Look-ups in named tables: a row name and a column name give one cell, copied from the table.

toz
fields: nit, ripes, kib, fav, timek, tal, lemebo, sura
vanodi: [128, 132, 139, 141, 124, 143, 155, 139]
buk: [104, 109, 110, 114, 102, 114, 119, 110]
zogifo: [132, 148, 156, 154, 132, 157, 161, 157]
gup: [193, 48, 37, 51, 191, 44, 77, 33]
rek: [84, 130, 124, 121, 95, 118, 88, 124]
zorim: [122, 134, 142, 146, 119, 149, 161, 142]
sut: [94, 135, 137, 139, 93, 140, 136, 138]
pusobe: [132, 74, 64, 58, 130, 55, 53, 64]
reluduf: [92, 134, 134, 135, 93, 135, 125, 135]
kos: [155, 100, 111, 112, 140, 117, 157, 112]

rek, kib -> 124
pusobe, nit -> 132
zorim, sura -> 142
sut, nit -> 94
sut, sura -> 138
zogifo, fav -> 154
zorim, kib -> 142
kos, timek -> 140
rek, nit -> 84
zogifo, ripes -> 148
buk, ripes -> 109
gup, sura -> 33
vanodi, tal -> 143
pusobe, sura -> 64
kos, nit -> 155
Which row has the largest sura? zogifo

Table tes
|  | ririror | bak | non | fefu |
|---|---|---|---|---|
| tem | 212 | 115 | 78 | 147 |
| saketif | 225 | 184 | 237 | 145 |
| dulorub | 54 | 126 | 149 | 239 |
| faboku | 207 | 176 | 110 | 55 |
| zeded | 140 | 170 | 146 | 63 |

non of faboku = 110
ririror of saketif = 225
bak of dulorub = 126
non of tem = 78
fefu of zeded = 63
fefu of saketif = 145
non of zeded = 146
bak of faboku = 176
fefu of tem = 147
non of saketif = 237
bak of zeded = 170
bak of saketif = 184
bak of tem = 115
non of dulorub = 149
fefu of faboku = 55
fefu of dulorub = 239
ririror of dulorub = 54

livinok.csv
,sovulo,puninon,sidat,vokez,kome,kov
sipu,154,161,153,151,159,161
razub,155,136,154,155,152,154
poni,156,160,154,153,155,165
kekez,154,178,154,154,154,157
fipufe,157,159,154,149,155,171
tak,152,192,153,154,154,149
dasisuk,151,168,152,152,160,151
gogug,157,165,154,152,152,165
butat,154,34,154,151,148,153
gamuper,156,51,155,153,139,151
retino,152,119,153,151,156,151

What is the vokez of sipu in livinok? 151
What is the kov of butat in livinok? 153
What is the vokez of dasisuk in livinok? 152
What is the kome of butat in livinok? 148
What is the sidat of dasisuk in livinok? 152
What is the puninon of retino in livinok? 119
What is the vokez of gamuper in livinok? 153
What is the sovulo of sipu in livinok? 154
What is the sovulo of retino in livinok? 152
What is the sovulo of gamuper in livinok? 156
What is the sidat of gamuper in livinok? 155
What is the sidat of retino in livinok? 153
What is the sidat of kekez in livinok? 154
What is the puninon of sipu in livinok? 161
What is the kov of fipufe in livinok? 171
What is the vokez of butat in livinok? 151
What is the kov of gogug in livinok? 165
Which row has the largest kome? dasisuk

gar =
fields: seb, buvozor, kibeti
ber: [55.67, 72.47, 68.13]
paruv: [84.14, 73.69, 92.34]
voverip: [88.27, 76.50, 98.22]
kolim: [55.73, 69.03, 73.63]
ran: [7.01, 28.55, 23.90]

What is the kibeti of paruv in gar? 92.34
What is the kibeti of ber in gar? 68.13
What is the buvozor of ber in gar? 72.47
What is the buvozor of kolim in gar? 69.03
What is the buvozor of ran in gar? 28.55
What is the seb of voverip in gar? 88.27
What is the buvozor of paruv in gar? 73.69
What is the buvozor of voverip in gar? 76.50
What is the seb of ran in gar? 7.01
What is the kibeti of voverip in gar? 98.22
What is the kibeti of ran in gar? 23.90
What is the seb of ber in gar? 55.67
What is the kibeti of kolim in gar? 73.63
What is the seb of kolim in gar? 55.73
What is the seb of paruv in gar? 84.14

pon.csv
,tapuzuz,vav,pafi,voz,vepone,vit,nalol,naf,vuzon,ledok
kodip,4.7,5.2,4.1,6.3,9.0,9.2,8.5,2.6,7.2,6.0
tizane,4.5,4.1,6.5,6.7,8.0,5.1,1.7,7.0,3.3,2.3
lutub,4.0,4.9,3.1,6.1,9.3,8.2,8.3,3.0,7.1,5.8
pakek,4.6,4.0,6.5,6.6,8.1,5.2,1.9,7.1,3.3,2.2
tober,4.6,5.3,3.7,6.3,9.2,8.9,8.5,2.5,7.3,5.9
zok,5.2,3.4,6.2,6.1,8.3,5.5,2.5,7.3,3.0,2.2
fafo,4.9,5.1,2.2,8.5,5.5,3.5,7.4,6.0,5.0,3.7
sibol,6.0,5.7,3.1,7.9,4.9,3.6,8.4,4.3,5.6,4.4
zim,7.3,4.2,6.1,5.0,3.2,8.2,6.9,4.2,5.6,6.4

zim, ledok -> 6.4
zim, vuzon -> 5.6
kodip, ledok -> 6.0
lutub, tapuzuz -> 4.0
zim, tapuzuz -> 7.3
tober, nalol -> 8.5
fafo, pafi -> 2.2
sibol, vepone -> 4.9
fafo, tapuzuz -> 4.9
zok, pafi -> 6.2
tober, vepone -> 9.2
sibol, voz -> 7.9
tizane, pafi -> 6.5
zok, vuzon -> 3.0
tober, vav -> 5.3
lutub, vav -> 4.9
fafo, vuzon -> 5.0
tizane, nalol -> 1.7
sibol, vuzon -> 5.6

kofu.csv
,luzor,tisaraf,venap,fafek,bedor,dag,dala,didot,lomar
tivod,-18387,18819,54956,3612,23579,4963,-16756,-14745,-13221
zuruno,-18387,-10583,-15252,3612,-17705,-15570,-17557,16243,-13221
vil,-19722,-25673,-9465,-54745,-60545,-61405,39720,43375,-26032

luzor of zuruno is -18387
didot of tivod is -14745
fafek of zuruno is 3612
bedor of zuruno is -17705
dala of vil is 39720
tisaraf of tivod is 18819
lomar of tivod is -13221
lomar of vil is -26032
dala of tivod is -16756
venap of zuruno is -15252
didot of zuruno is 16243
venap of tivod is 54956
luzor of tivod is -18387
dag of tivod is 4963

vafemun:
|  | safune | modute | medafi | did | bopuva | peg | gizen | sot | seb |
|---|---|---|---|---|---|---|---|---|---|
| tutemug | -34 | 70 | -25 | 21 | -13 | -52 | 5 | 2 | -30 |
| bof | -43 | 31 | -34 | 26 | -16 | -71 | 1 | 3 | -36 |
| betav | -33 | 72 | -24 | 21 | -13 | -51 | 2 | 2 | -28 |
| tibo | 42 | -39 | 28 | 12 | -7 | 51 | 8 | 16 | 36 |
| temet | -41 | 14 | -33 | 26 | -16 | -70 | -1 | 4 | -33 |
| lib | -39 | 57 | -30 | 25 | -15 | -62 | 1 | 2 | -31 |
| viv | -43 | 46 | -33 | 25 | -16 | -68 | 1 | 2 | -35 |
| buperus | -42 | 44 | -31 | 22 | -15 | -68 | 2 | 3 | -36 |
| bok | -21 | -30 | -19 | 22 | -15 | -47 | -2 | 9 | -16 |
| vuret | -29 | -19 | -25 | 23 | -16 | -57 | -1 | 7 | -24 |
| movafad | -39 | 60 | -29 | 23 | -15 | -62 | 1 | 2 | -33 |
| medaga | 29 | -51 | 18 | 15 | -9 | 28 | 3 | 15 | 26 |

vuret, bopuva: -16
buperus, peg: -68
medaga, safune: 29
temet, modute: 14
movafad, bopuva: -15
lib, peg: -62
lib, sot: 2
buperus, sot: 3
tibo, safune: 42
buperus, modute: 44
bof, peg: -71
buperus, gizen: 2
medaga, sot: 15
Which row has the largest modute? betav

